173  166  166  181
132  136  146  131
:
166  166
136  146

181  136  136  139  109
80  127  122  129  135
:
136  136
127  122

75  162  144  98  142
143  104  85  153  126
:
162  144
104  85

180  74  185  182  174
69  189  63  66  75
:
74  185
189  63

110  134  164
110  113  59
131  143  96
111  140  188
:
134  164
113  59

88  124  100  160
66  131  101  188
62  137  114  183
54  134  107  185
107  127  112  155
:
124  100
131  101

167  124  89  111
168  118  82  83
166  100  74  127
166  100  82  115
:
124  89
118  82

136  178  183  113
100  186  166  138
106  187  170  133
182  85  123  96
:
178  183
186  166
---
82  81  92
88  69  66
108  158  172
184  188  174
:
81  92
69  66

150  86  56  126  60
125  140  55  168  61
54  202  201  202  70
140  105  54  162  55
:
86  56
140  55

113  71  188
139  117  132
109  113  180
:
71  188
117  132

125  119  131  147
127  127  141  65
112  128  127  75
132  129  103  146
:
119  131
127  141

197  189  137  139  121
183  117  106  126  56
:
189  137
117  106

87  69  181  121  77
146  117  121  154  116
:
69  181
117  121

132  106  176
127  153  77
140  112  181
114  92  170
:
106  176
153  77

108  60  88  74
183  67  191  111
130  136  144  63
172  108  185  119
:
60  88
67  191

176  184  139
141  127  138
127  132  114
160  136  123
121  142  118
:
184  139
127  138
---
81  158
129  123
197  98
124  127
129  135
:
81  123

128  116  93  167
150  122  146  160
128  112  91  165
158  112  62  128
128  90  74  149
:
128  122  91  128

104  96
59  69
120  120
109  109
:
104  69

143  61
122  73
128  147
134  155
:
143  73

168  156  136
181  169  202
174  181  158
:
168  169  158

136  78  65
88  156  127
144  133  116
:
136  156  116

108  145  170  82  80
135  74  177  117  167
:
108  74

114  81  149
86  163  191
:
114  163
---
159  156  113  107  128  101  99  115  149  123  91  120  166  90  90
129  124  78  154  183  127  122  102  100  130  127  142  127  157  111
111  121  66  163  135  84  127  173  185  159  155  155  124  139  161
100  147  105  174  141  126  99  139  117  177  113  130  95  122  152
109  125  110  81  136  115  127  201  199  117  151  150  123  77  119
:
159  156  113  107  128  101  99  115  149  123  91  120  166  90  90
109  125  110  81  136  115  127  201  199  117  151  150  123  77  119
100  147  105  174  141  126  99  139  117  177  113  130  95  122  152
129  124  78  154  183  127  122  102  100  130  127  142  127  157  111
111  121  66  163  135  84  127  173  185  159  155  155  124  139  161

159  141  109  128  109  122  109  120  145  111  108  112  125  124
146  124  111  123  118  154  165  113  122  136  136  130  121  145
126  136  116  122  136  71  111  139  115  80  96  109  119  109
145  143  133  117  133  114  122  123  151  153  118  115  155  152
128  136  124  121  127  117  126  142  112  126  144  127  127  115
114  112  141  128  127  157  118  146  119  124  145  129  124  117
:
114  112  141  128  127  157  118  146  119  124  145  129  124  117
145  143  133  117  133  114  122  123  151  153  118  115  155  152
128  136  124  121  127  117  126  142  112  126  144  127  127  115
126  136  116  122  136  71  111  139  115  80  96  109  119  109
146  124  111  123  118  154  165  113  122  136  136  130  121  145
159  141  109  128  109  122  109  120  145  111  108  112  125  124

94  111  158  131  150  97  178  98  136  157  124  121
142  166  124  139  76  100  185  163  118  175  80  113
122  116  127  144  122  114  141  114  134  114  123  143
130  125  142  121  111  104  122  136  125  154  157  166
143  113  108  106  155  104  148  108  131  111  127  141
:
94  111  158  131  150  97  178  98  136  157  124  121
130  125  142  121  111  104  122  136  125  154  157  166
122  116  127  144  122  114  141  114  134  114  123  143
142  166  124  139  76  100  185  163  118  175  80  113
143  113  108  106  155  104  148  108  131  111  127  141

87  118  101  128  77  132  154  127  141  133  147  128
142  82  161  116  116  113  135  112  157  105  111  159
97  120  152  109  84  118  156  140  142  153  104  165
144  113  107  74  125  114  121  132  127  113  149  153
127  101  122  153  127  177  188  146  102  152  115  161
:
142  82  161  116  116  113  135  112  157  105  111  159
97  120  152  109  84  118  156  140  142  153  104  165
127  101  122  153  127  177  188  146  102  152  115  161
144  113  107  74  125  114  121  132  127  113  149  153
87  118  101  128  77  132  154  127  141  133  147  128

160  99  133  91  151  77  155  109
152  75  160  98  122  155  130  138
118  108  126  114  123  114  99  126
136  114  117  143  127  127  123  125
135  118  119  134  109  110  117  124
:
152  75  160  98  122  155  130  138
160  99  133  91  151  77  155  109
118  108  126  114  123  114  99  126
135  118  119  134  109  110  117  124
136  114  117  143  127  127  123  125

119  135  102  119  89
171  93  89  137  184
158  120  142  117  147
98  168  116  126  105
121  141  120  130  146
126  115  134  158  139
109  134  114  142  111
125  126  163  91  99
134  94  131  128  104
163  75  87  180  95
126  108  150  132  128
:
125  126  163  91  99
126  108  150  132  128
158  120  142  117  147
126  115  134  158  139
134  94  131  128  104
121  141  120  130  146
98  168  116  126  105
109  134  114  142  111
119  135  102  119  89
171  93  89  137  184
163  75  87  180  95

92  115  119
158  61  137
69  181  132
95  134  133
164  150  99
102  128  145
:
102  128  145
158  61  137
95  134  133
69  181  132
92  115  119
164  150  99
